Here is a tiny trained network, its code and every weight. The questions are about switching its units off for an input and a target symbol, where a switched-off unit gives its printed mean instead of its output.

import numpy as np


def w(rows, s, z=0):
    codes = np.array(rows[::2]) - 128.0
    scale = np.full(codes.shape[1], s)
    scale[-1] = z or s
    return codes * scale


def f(y):
    return np.maximum(y, 0)


def softmax(a):
    e = np.exp(a - a.max(-1, keepdims=True))
    return e / e.sum(-1, keepdims=True)


def log_softmax(a):
    a = a - a.max(-1, keepdims=True)
    return a - np.log(np.exp(a).sum(-1, keepdims=True))


def net(x, mask):
    ids = ['ΔΛΞΣαβγεζηθμπτφω'.index(c) for c in x.split()]
    T = len(ids)
    res = E[ids] + P[:T]
    r = res
    for j in range(2):
        rows = slice(3 * j, 3 * j + 3)
        q, k, v = (r @ M[0][rows].T for M in (Q, K, V))
        z = softmax(np.where(np.tri(T) > 0, q @ k.T / 3**0.5, -1e9)) @ v
        o = O[0][rows]
        res = res + np.where(mask[j], z, o[:, -1]) @ o[:, :-1]
    y = f(res @ A[0][:, :-1].T + A[0][:, -1])
    res = res + np.where(mask[2:10], y, B[0][:, -1]) @ B[0][:, :-1]
    return log_softmax(res[-1] @ U[:, :-1].T + U[:, -1])


Q, K, V, O, A, B = {}, {}, {}, {}, {}, {}
E = w([
[142,136,111],'Δ',
[96,116,88],'Λ',
[91,201,69],'Ξ',
[198,125,102],'Σ',
[133,237,237],'α',
[231,128,122],'β',
[74,249,92],'γ',
[82,208,75],'ε',
[188,164,179],'ζ',
[98,110,84],'η',
[236,110,111],'θ',
[188,118,104],'μ',
[170,151,206],'π',
[190,118,86],'τ',
[100,9,186],'φ',
[86,111,54],'ω',
],0.02)
P = w([
[236,175,1],'0',
[214,160,23],'1',
[208,173,41],'2',
[182,169,63],'3',
[178,158,97],'4',
[165,149,129],'5',
[155,130,154],'6',
[146,131,184],'7',
],0.0026)
Q[0] = w([
[70,253,173],'head 0',
[134,93,168],'head 0',
[112,118,133],'head 0',
[170,180,73],'head 1',
[173,211,143],'head 1',
[169,115,120],'head 1',
],0.014)
K[0] = w([
[79,210,86],'head 0',
[102,75,153],'head 0',
[118,159,136],'head 0',
[167,156,249],'head 1',
[129,163,255],'head 1',
[215,254,167],'head 1',
],0.0094)
V[0] = w([
[60,164,171],'head 0',
[50,86,151],'head 0',
[186,131,209],'head 0',
[102,145,251],'head 1',
[153,170,46],'head 1',
[61,97,166],'head 1',
],0.014)
O[0] = w([
[66,134,113,121],'head 0',
[153,82,52,3],'head 0',
[200,239,110,89],'head 0',
[183,202,30,174],'head 1',
[126,124,254,183],'head 1',
[135,143,46,2],'head 1',
],0.0083,0.0071)
A[0] = w([
[196,180,185,89],'neuron 0',
[247,109,99,96],'neuron 1',
[68,80,102,62],'neuron 2',
[102,58,206,253],'neuron 3',
[191,88,221,99],'neuron 4',
[191,60,156,187],'neuron 5',
[155,175,48,76],'neuron 6',
[210,71,174,163],'neuron 7',
],0.012,0.0057)
B[0] = w([
[109,78,176,238],'neuron 0',
[38,172,117,194],'neuron 1',
[72,74,76,151],'neuron 2',
[196,173,142,250],'neuron 3',
[82,68,100,249],'neuron 4',
[106,163,7,193],'neuron 5',
[198,88,155,189],'neuron 6',
[113,113,66,218],'neuron 7',
],0.011,0.017)
U = w([
[165,84,127,80],'Δ',
[127,134,110,114],'Λ',
[122,139,121,99],'Ξ',
[123,114,170,130],'Σ',
[198,183,102,129],'α',
[123,127,137,70],'β',
[157,91,140,230],'γ',
[100,209,77,230],'ε',
[109,113,192,138],'ζ',
[112,168,30,76],'η',
[141,98,142,148],'θ',
[36,222,84,200],'μ',
[83,248,181,32],'π',
[96,94,142,28],'τ',
[120,156,113,119],'φ',
[83,101,98,2],'ω',
],0.013,0.008)

Each question gives the input, a string of symbols that net reads in full, and the target symbol t.
The units are the heads (3 rows each of Q, K, V and O) and the neurons (one row each of A and B). Each row of codes is followed by its name. A weight is (code - 128) times the scale printed after its matrix; where a second scale follows, it is the last column's (O, A, B and U).
mask holds one flag per unit, heads first, then neurons. A switched-off unit (its flag False) gives its mean, the last column of its rows in O or B, instead of its output. The means were averaged over made-up inputs and are rounded, as every weight is.
A unit's drop is (log p(t) with every unit on - log p(t) with that unit switched off) / (log p(t) with every unit on - log p(t) with every unit switched off).
The circuit of an input: a set's keep is (log p(t) with only the set's units on - log p(t) with every unit switched off) / (log p(t) with every unit on - log p(t) with every unit switched off). Starting from all 10 units, units are removed one at a time, each time the one whose removal leaves the highest keep (on an exact tie, the one counted first), for as long as the keep stays at least 0.8.
circuit, biggest first: the units of the circuit, biggest drop first
unit that matters most: the unit with the biggest drop
heads that matter: for each layer, one digit per head in row order, 1 if its drop is at least 0.15 and else 0, layers parted by /
drop when u is switched off: that unit's drop, to one decimal
input ζ Σ μ, target μ: heads that matter -> 10
input γ α μ, target α: circuit, biggest first -> (neuron 6; head 1)
input φ ζ τ φ Σ, target η: heads that matter -> 10
input μ Σ θ ζ ζ, target ζ: circuit, biggest first -> (neuron 0; head 0)
input Δ α τ, target α: heads that matter -> 01
input θ Ξ γ α, target α: heads that matter -> 01
input φ ζ γ Δ ε τ Σ Σ, target μ: circuit, biggest first -> (neuron 1; head 0; neuron 3)
input ω ε η φ Λ θ ω Σ, target η: unit that matters most -> neuron 5
input γ ω η η π μ, target ε: heads that matter -> 01
input ζ γ η ε ζ τ τ, target μ: heads that matter -> 00
input τ γ ζ α θ, target α: heads that matter -> 01
input ε γ Δ φ ε Λ μ, target η: heads that matter -> 11
input η ζ ω Σ, target μ: circuit, biggest first -> (neuron 1; neuron 6; head 0)
input ε ζ μ, target μ: circuit, biggest first -> (neuron 1; neuron 3; head 0)
input γ γ Σ τ γ ω α Σ, target α: unit that matters most -> neuron 6
input Λ π γ μ γ ε Σ, target ε: circuit, biggest first -> (neuron 1; head 1)
input Σ α θ Σ, target α: circuit, biggest first -> (head 1; neuron 6)
input η Σ γ ζ γ γ τ, target μ: circuit, biggest first -> (neuron 1; neuron 6; head 0)
input θ π ζ, target π: circuit, biggest first -> (neuron 1; head 0)
input θ ω ε γ, target π: circuit, biggest first -> (head 1; neuron 3)
input Ξ γ φ π Σ, target ε: circuit, biggest first -> (neuron 1; head 1; neuron 4)
input ζ Ξ γ Δ Λ ζ β, target μ: drop when neuron 1 is switched off -> 1.0
input Δ ω γ, target π: drop when neuron 2 is switched off -> 0.0
